Below is a small trained network, with its code and all its weights. Each question gives an input and a class and asks what happens when units are switched off, that is, made to give their printed mean instead of their output.

import numpy as np


def w(rows, s, z=0):
    codes = np.array(rows[::2]) - 128.0
    scale = np.full(codes.shape[1], s)
    scale[-1] = z or s
    return codes * scale


def f(y):
    return y / 2 * (1 + np.tanh(0.7978845608 * (y + 0.044715 * y**3)))


def log_softmax(a):
    a = a - a.max(-1, keepdims=True)
    return a - np.log(np.exp(a).sum(-1, keepdims=True))


def net(x, mask):
    res = np.array(x, float).reshape(1, 3) / 4 @ E
    y = f(res @ A[0][:, :-1].T + A[0][:, -1])
    res = res + np.where(mask, y, B[0][:, -1]) @ B[0][:, :-1]
    return log_softmax(res[-1] @ U[:, :-1].T + U[:, -1])


A, B = {}, {}
E = w([
[122,149,96,21,110,233,144],'x0',
[217,138,143,124,214,141,237],'x1',
[126,52,1,161,88,101,189],'x2',
],0.01)
A[0] = w([
[166,168,134,66,198,174,199,138],'n0',
[252,161,142,70,251,138,188,203],'n1',
[114,188,161,67,128,232,102,144],'n2',
[123,171,194,162,159,61,106,170],'n3',
[161,207,168,65,179,183,146,149],'n4',
[66,94,79,180,62,86,94,200],'n5',
[58,143,143,69,74,166,77,198],'n6',
[120,124,62,81,90,154,166,115],'n7',
[195,109,162,171,188,98,209,187],'n8',
[151,181,190,168,131,92,96,153],'n9',
[123,145,209,178,169,91,85,185],'n10',
[128,97,21,82,95,174,158,96],'n11',
[77,75,107,170,91,92,119,147],'n12',
[69,87,117,230,27,105,73,223],'n13',
[76,131,134,104,61,177,59,228],'n14',
[95,92,82,63,90,158,167,121],'n15',
[141,126,219,184,171,72,81,197],'n16',
[59,164,155,69,105,147,64,161],'n17',
[162,45,68,254,117,61,109,140],'n18',
[120,83,60,85,91,181,156,117],'n19',
[175,59,113,208,153,69,179,115],'n20',
[182,120,121,179,179,103,197,151],'n21',
[37,155,116,122,87,163,41,254],'n22',
],0.0079,0.0043)
B[0] = w([
[102,172,117,144,49,180,112,200],'n0',
[97,135,114,131,2,202,139,240],'n1',
[212,76,202,160,139,179,67,214],'n2',
[59,175,111,88,129,78,186,195],'n3',
[149,161,203,160,42,232,89,203],'n4',
[147,198,134,171,110,126,50,219],'n5',
[168,83,161,95,176,84,76,220],'n6',
[99,183,129,101,143,102,147,176],'n7',
[108,101,77,121,90,172,195,204],'n8',
[94,140,111,55,135,103,180,183],'n9',
[62,163,108,38,157,52,177,204],'n10',
[52,192,124,91,135,50,164,196],'n11',
[147,178,149,196,113,154,56,181],'n12',
[137,191,150,168,115,122,32,243],'n13',
[140,90,177,103,186,80,62,226],'n14',
[86,140,159,73,157,72,144,181],'n15',
[52,171,98,70,124,77,160,217],'n16',
[169,76,168,107,203,106,115,211],'n17',
[209,132,98,224,125,162,85,221],'n18',
[58,171,142,53,149,71,132,187],'n19',
[175,64,80,142,111,180,174,194],'n20',
[146,86,93,118,110,151,205,186],'n21',
[149,113,146,110,193,92,72,245],'n22',
],0.0071,0.011)
U = w([
[67,162,132,95,170,44,106,236],'0',
[152,168,141,178,76,182,69,164],'1',
[52,146,113,71,95,126,191,133],'2',
[172,30,71,164,129,149,151,9],'3',
[194,4,175,102,168,129,106,49],'4',
],0.011,0.0015)

Each question gives the input, the list of numbers given to net, and the class t.
The units are the neurons (one row each of A and B). Each row of codes is followed by its name. A weight is (code - 128) times the scale printed after its matrix; where a second scale follows, it is the last column's (A, B and U).
mask holds one flag per neuron, in row order. A switched-off neuron (its flag False) gives its mean, the last column of its row in B, instead of its output. The means were averaged over made-up inputs and are rounded, as every weight is.
A unit's drop is (log p(t) with every unit on - log p(t) with that unit switched off) / (log p(t) with every unit on - log p(t) with every unit switched off).
The circuit of an input: a set's keep is (log p(t) with only the set's units on - log p(t) with every unit switched off) / (log p(t) with every unit on - log p(t) with every unit switched off). Starting from the 12 units with the biggest drops (on a tie, the unit counted first), units are removed one at a time, each time the one whose removal leaves the highest keep (on an exact tie, the one counted first), for as long as the keep stays at least 0.8.
units of the circuit, in order: the units of the circuit, biggest drop first
unit that matters most: the unit with the biggest drop
top k neurons: the k neurons with the biggest drops, biggest first
drop when u is switched off: that unit's drop, to one decimal
input [0,4,7], class 3: top 4 neurons : [n18, n20, n16, n10]
input [0,6,0], class 2: units of the circuit, in order : [n18, n1]
input [-5,6,1], class 3: unit that matters most : n20
input [-7,-8,1], class 1: top 3 neurons : [n18, n13, n12]
input [1,3,-5], class 1: top 2 neurons : [n4, n2]
input [0,5,-2], class 2: top 3 neurons : [n18, n13, n5]
input [-2,0,2], class 1: top 2 neurons : [n17, n6]
input [2,7,-8], class 1: top 2 neurons : [n4, n2]
input [7,-3,1], class 0: top 2 neurons : [n11, n19]
input [8,-8,-1], class 4: drop when n2 is switched off : 0.2
input [-5,4,5], class 3: drop when n12 is switched off : 0.0
input [-7,7,2], class 3: drop when n20 is switched off : 0.1
